Small tables with named rows and columns. After each table, cells are looked up by row and column.

rovunom
cols = tutune, pofi
kuvup: [75.149, 81.194]
tez: [79.781, 83.875]
zol: [50.843, 40.246]
bim: [40.913, 12.676]
dabokem: [52.659, 56.225]
der: [72.643, 74.741]
togup: [96.929, 99.317]
bebo: [69.811, 47.872]
kedu: [66.231, 83.594]

pofi of tez = 83.875
tutune of kedu = 66.231
tutune of togup = 96.929
pofi of zol = 40.246
tutune of kuvup = 75.149
pofi of kuvup = 81.194
tutune of bim = 40.913
tutune of bebo = 69.811
tutune of tez = 79.781
pofi of der = 74.741
tutune of dabokem = 52.659
pofi of togup = 99.317
tutune of der = 72.643
pofi of bim = 12.676
Row with the largest pofi: togup

sode =
,vevofe,revok,pogadek,vazuga,bedeka,zoriv,mavalo,fubep,valem
geda,75066,29736,40848,24310,66496,26307,44225,13174,31659
vugub,41461,71992,56848,53942,47430,63918,56373,70459,62219
rut,55348,41833,46964,55205,51611,43657,43527,30395,39997
kozali,71186,30335,42452,40953,62098,30230,40791,9584,29906
vofu,64815,49351,49426,48928,60402,43472,46596,26185,40605
rak,60779,69539,58990,80368,57998,59929,46520,26744,44940
vususip,53254,13667,34147,17625,48524,24224,43230,36725,36217
sikoter,70341,29019,41859,39570,61304,29779,40922,10495,29826
kovodoz,62610,42596,44385,17395,60946,35721,51981,42515,45667
fulimur,40603,64626,52884,39042,47059,57976,57392,75085,62651

kovodoz, vevofe => 62610
vugub, vazuga => 53942
kovodoz, fubep => 42515
vofu, zoriv => 43472
sikoter, fubep => 10495
vususip, revok => 13667
geda, vevofe => 75066
geda, vazuga => 24310
sikoter, zoriv => 29779
fulimur, vazuga => 39042
vugub, revok => 71992
vugub, vevofe => 41461
vususip, bedeka => 48524
rut, valem => 39997
geda, zoriv => 26307
vofu, mavalo => 46596
vugub, bedeka => 47430
vofu, vazuga => 48928
sikoter, bedeka => 61304

menanip:
cols = sisit, vop, nik, fon, vufura, pigufo, subinib, duza, moko, repop
raf: [-79, 91, 103, 180, 9, 52, 129, -153, -68, 77]
magun: [-203, 39, 49, 271, 258, 28, 73, -308, 199, -123]
poriko: [-88, 77, 85, 251, 139, 13, 214, -44, -17, -23]
dava: [-172, 57, 103, 102, -21, 124, 260, -138, -363, 99]
giv: [-362, -287, 149, 722, 225, -102, 227, 163, 401, -253]
gat: [-312, 448, 64, -101, -44, 195, 283, 273, -693, -448]
mit: [51, 70, 102, 99, 75, 434, 341, 246, 85, 10]
vom: [23, 176, 82, 74, 127, 29, 208, -87, -62, 10]
vubi: [-34, 77, 88, 92, 130, 324, 279, 94, 22, -45]
revad: [93, 263, 61, -6, 151, 92, 214, -112, -158, 33]
nupal: [-320, 47, 43, 181, 230, -142, -25, -584, -298, -222]
nok: [132, 13, 120, 304, 147, -202, 90, -6, 5, 74]
supod: [-110, 95, 122, 96, 149, 178, 156, -103, -59, -131]

revad, moko -> -158
nupal, nik -> 43
vubi, vufura -> 130
magun, vop -> 39
poriko, repop -> -23
poriko, nik -> 85
raf, nik -> 103
vom, vop -> 176

dazesi =
columns: gasinam, kaleg, foma
kat: [-0.3, -0.1, 0.4]
sokubo: [-0.6, 0.5, 0.3]
furi: [-0.4, 0.4, 0.2]

gasinam of furi is -0.4
kaleg of sokubo is 0.5
foma of kat is 0.4
kaleg of kat is -0.1
foma of sokubo is 0.3
gasinam of sokubo is -0.6
foma of furi is 0.2
gasinam of kat is -0.3
kaleg of furi is 0.4

lusoru:
,sev,pava,lazoz,bepi,bomi,zin,zamod,fefup
vofo,65.859,12.253,31.594,61.896,50.057,43.547,53.067,22.402
gefided,45.427,23.964,35.669,9.830,29.721,38.858,50.860,50.574
tude,41.930,40.111,27.689,46.702,20.418,27.732,24.716,48.571
semevon,40.456,38.020,27.134,36.536,31.560,38.625,40.659,41.280
rok,57.321,29.005,35.335,29.597,21.763,23.982,50.887,24.892
zol,34.881,39.095,27.642,26.009,29.339,33.983,40.639,36.988
mifufu,60.198,9.337,27.468,40.666,44.167,34.754,61.577,19.533
zisefi,39.967,38.367,30.863,42.422,31.963,37.390,33.739,32.418
rom,43.916,38.200,31.590,38.611,36.045,37.943,27.645,46.078
bevap,43.659,38.370,16.449,50.141,26.017,29.760,36.422,30.868
sopuzav,37.722,38.353,37.322,37.139,34.558,34.696,37.124,39.531
vevof,72.677,6.866,19.488,77.330,45.859,38.691,52.258,17.869

zol, lazoz => 27.642
vevof, bomi => 45.859
rok, lazoz => 35.335
vofo, zamod => 53.067
vofo, pava => 12.253
zisefi, lazoz => 30.863
zisefi, zamod => 33.739
zisefi, pava => 38.367
zol, sev => 34.881
rok, fefup => 24.892
Row with the largest zamod: mifufu

pasasov =
|  | soreb | lupifek | neno | fesan | ged | nis | bes | kazot |
|---|---|---|---|---|---|---|---|---|
| posi | 257 | 762 | 535 | 473 | 452 | 569 | 170 | 661 |
| bafot | 397 | 595 | 558 | 536 | 612 | 631 | 338 | 551 |
| pusem | 485 | 618 | 566 | 383 | 551 | 609 | 375 | 574 |
| tep | 374 | 677 | 432 | 885 | 442 | 470 | 338 | 456 |
| pezugu | 407 | 575 | 556 | 542 | 579 | 573 | 434 | 495 |
| tivoguf | 463 | 604 | 487 | 552 | 368 | 374 | 558 | 537 |
| tipebu | 480 | 554 | 558 | 507 | 544 | 516 | 501 | 501 |
| nof | 557 | 345 | 624 | 345 | 954 | 577 | 574 | 459 |
| kesu | 519 | 509 | 475 | 546 | 641 | 620 | 357 | 456 |
| mobatu | 597 | 429 | 469 | 522 | 496 | 412 | 735 | 397 |
| ralidil | 495 | 527 | 536 | 533 | 537 | 520 | 517 | 527 |
| per | 536 | 513 | 420 | 894 | 509 | 551 | 375 | 472 |
| kuluze | 436 | 589 | 719 | 419 | 529 | 547 | 467 | 535 |
| tum | 291 | 635 | 711 | 360 | 322 | 376 | 629 | 466 |

What is the kazot of bafot in pasasov? 551
What is the fesan of posi in pasasov? 473
What is the bes of bafot in pasasov? 338
What is the lupifek of pusem in pasasov? 618
What is the lupifek of tivoguf in pasasov? 604
What is the neno of ralidil in pasasov? 536
What is the ged of kesu in pasasov? 641
What is the fesan of nof in pasasov? 345
What is the ged of nof in pasasov? 954
What is the neno of tum in pasasov? 711
What is the soreb of mobatu in pasasov? 597
What is the lupifek of posi in pasasov? 762
Which row has the largest fesan? per

tuz.csv
,zera,kon,digovun,feb
vek,80,33,31,18
kul,26,82,14,45
doz,74,66,47,26
zodozu,47,64,52,37
rodevin,21,21,39,63

kon of doz: 66
feb of doz: 26
digovun of vek: 31
zera of kul: 26
zera of rodevin: 21
feb of rodevin: 63
feb of zodozu: 37
digovun of zodozu: 52
feb of vek: 18
zera of zodozu: 47
kon of vek: 33
digovun of kul: 14
digovun of rodevin: 39
kon of zodozu: 64
kon of kul: 82
feb of kul: 45
digovun of doz: 47
kon of rodevin: 21
zera of vek: 80
zera of doz: 74

disi.tsv
	ket	gak	rekod	nudav	sogaze	pel	zoma	padep	femepa	gebikil
kes	30	26	16	-18	67	49	22	16	30	61
nep	33	-2	16	42	8	-34	23	42	2	20
katan	2	33	24	-30	26	52	21	68	53	20
dag	21	45	24	54	23	82	16	-29	-2	60
pud	12	19	1	-51	9	-11	23	-21	52	-48
fadif	13	75	7	43	-30	14	21	2	-16	5
pafe	27	51	6	62	15	44	17	-30	11	0
mateko	46	22	27	23	43	16	25	-34	-11	39
fug	27	21	10	-26	72	59	22	-9	32	4

What is the rekod of fadif in disi?
7
What is the gebikil of mateko in disi?
39
What is the sogaze of dag in disi?
23
What is the sogaze of katan in disi?
26
What is the zoma of katan in disi?
21
What is the ket of kes in disi?
30
What is the pel of pafe in disi?
44
What is the gak of fug in disi?
21
What is the sogaze of pafe in disi?
15
What is the pel of katan in disi?
52
What is the padep of nep in disi?
42
What is the gebikil of fadif in disi?
5
What is the nudav of pud in disi?
-51
What is the gebikil of fug in disi?
4
What is the pel of dag in disi?
82
What is the ket of pud in disi?
12
What is the nudav of nep in disi?
42
What is the sogaze of nep in disi?
8
What is the femepa of dag in disi?
-2

